Below are the code and all the weights of a small trained network. Each question names an input and a class and asks about switching units off, where a switched-off unit gives its printed mean instead of its output.

import numpy as np


def w(rows, s, z=0):
    codes = np.array(rows[::2]) - 128.0
    scale = np.full(codes.shape[1], s)
    scale[-1] = z or s
    return codes * scale


def f(y):
    return np.maximum(y, 0)


def log_softmax(a):
    a = a - a.max(-1, keepdims=True)
    return a - np.log(np.exp(a).sum(-1, keepdims=True))


def net(x, mask):
    res = np.array(x, float).reshape(1, 4) / 4 @ E
    y = f(res @ A[0][:, :-1].T + A[0][:, -1])
    res = res + np.where(mask, y, B[0][:, -1]) @ B[0][:, :-1]
    return log_softmax(res[-1] @ U[:, :-1].T + U[:, -1])


A, B = {}, {}
E = w([
[115,141,125,120],'x0',
[80,168,108,99],'x1',
[244,192,254,11],'x2',
[240,31,21,34],'x3',
],0.006)
A[0] = w([
[59,99,49,179,240],'neuron 0',
[136,184,214,61,194],'neuron 1',
[180,141,179,3,169],'neuron 2',
[156,114,115,114,115],'neuron 3',
[87,161,229,206,250],'neuron 4',
[147,54,82,116,137],'neuron 5',
],0.013,0.0019)
B[0] = w([
[219,36,132,229,241],'neuron 0',
[208,13,125,235,232],'neuron 1',
[161,31,113,189,255],'neuron 2',
[22,102,136,13,158],'neuron 3',
[145,2,29,9,251],'neuron 4',
[99,111,48,119,195],'neuron 5',
],0.0068,0.01)
U = w([
[156,88,124,218,14],'0',
[104,60,74,49,86],'1',
[133,92,111,141,254],'2',
[132,91,107,134,234],'3',
[158,149,125,148,195],'4',
[47,137,205,81,47],'5',
[127,250,193,92,68],'6',
[99,217,191,119,67],'7',
],0.014,0.0063)

Each question gives the input, the list of numbers given to net, and the class t.
The units are the neurons (one row each of A and B). Each row of codes is followed by its name. A weight is (code - 128) times the scale printed after its matrix; where a second scale follows, it is the last column's (A, B and U).
mask holds one flag per neuron, in row order. A switched-off neuron (its flag False) gives its mean, the last column of its row in B, instead of its output. The means were averaged over made-up inputs and are rounded, as every weight is.
A unit's drop is (log p(t) with every unit on - log p(t) with that unit switched off) / (log p(t) with every unit on - log p(t) with every unit switched off).
The circuit of an input: a set's keep is (log p(t) with only the set's units on - log p(t) with every unit switched off) / (log p(t) with every unit on - log p(t) with every unit switched off). Starting from all 6 units, units are removed one at a time, each time the one whose removal leaves the highest keep (on an exact tie, the one counted first), for as long as the keep stays at least 0.8.
units of the circuit, in order: the units of the circuit, biggest drop first
most important unit: the unit with the biggest drop
k most important neurons: the k neurons with the biggest drops, biggest first
drop of u: that unit's drop, to one decimal
input [-1,2,6,-2], class 0: most important unit : neuron 1
input [-3,4,8,-2], class 0: 2 most important neurons : [neuron 1; neuron 2]
input [-4,-4,5,-7], class 1: 2 most important neurons : [neuron 4; neuron 0]
input [0,6,8,7], class 0: 2 most important neurons : [neuron 2; neuron 1]
input [2,0,4,2], class 0: 2 most important neurons : [neuron 4; neuron 2]
input [2,6,-7,0], class 0: 2 most important neurons : [neuron 0; neuron 4]
input [2,3,-3,-5], class 1: 3 most important neurons : [neuron 4; neuron 1; neuron 2]
input [2,2,6,-3], class 0: 4 most important neurons : [neuron 1; neuron 2; neuron 3; neuron 5]
input [3,2,6,2], class 0: units of the circuit, in order : [neuron 1; neuron 2]
input [-1,-3,2,-4], class 1: 3 most important neurons : [neuron 4; neuron 0; neuron 2]
input [-2,-4,7,6], class 0: 3 most important neurons : [neuron 2; neuron 4; neuron 1]
input [4,3,-3,-5], class 1: 3 most important neurons : [neuron 4; neuron 1; neuron 2]
input [-3,-2,2,-4], class 1: 3 most important neurons : [neuron 4; neuron 0; neuron 2]
input [4,-3,8,-1], class 0: units of the circuit, in order : [neuron 1]
input [0,1,1,1], class 4: 2 most important neurons : [neuron 4; neuron 0]
input [-5,-6,3,-7], class 1: drop of neuron 0 : 0.1
input [1,-1,4,3], class 0: drop of neuron 4 : 1.2
input [6,-5,-3,-7], class 1: drop of neuron 4 : 0.9
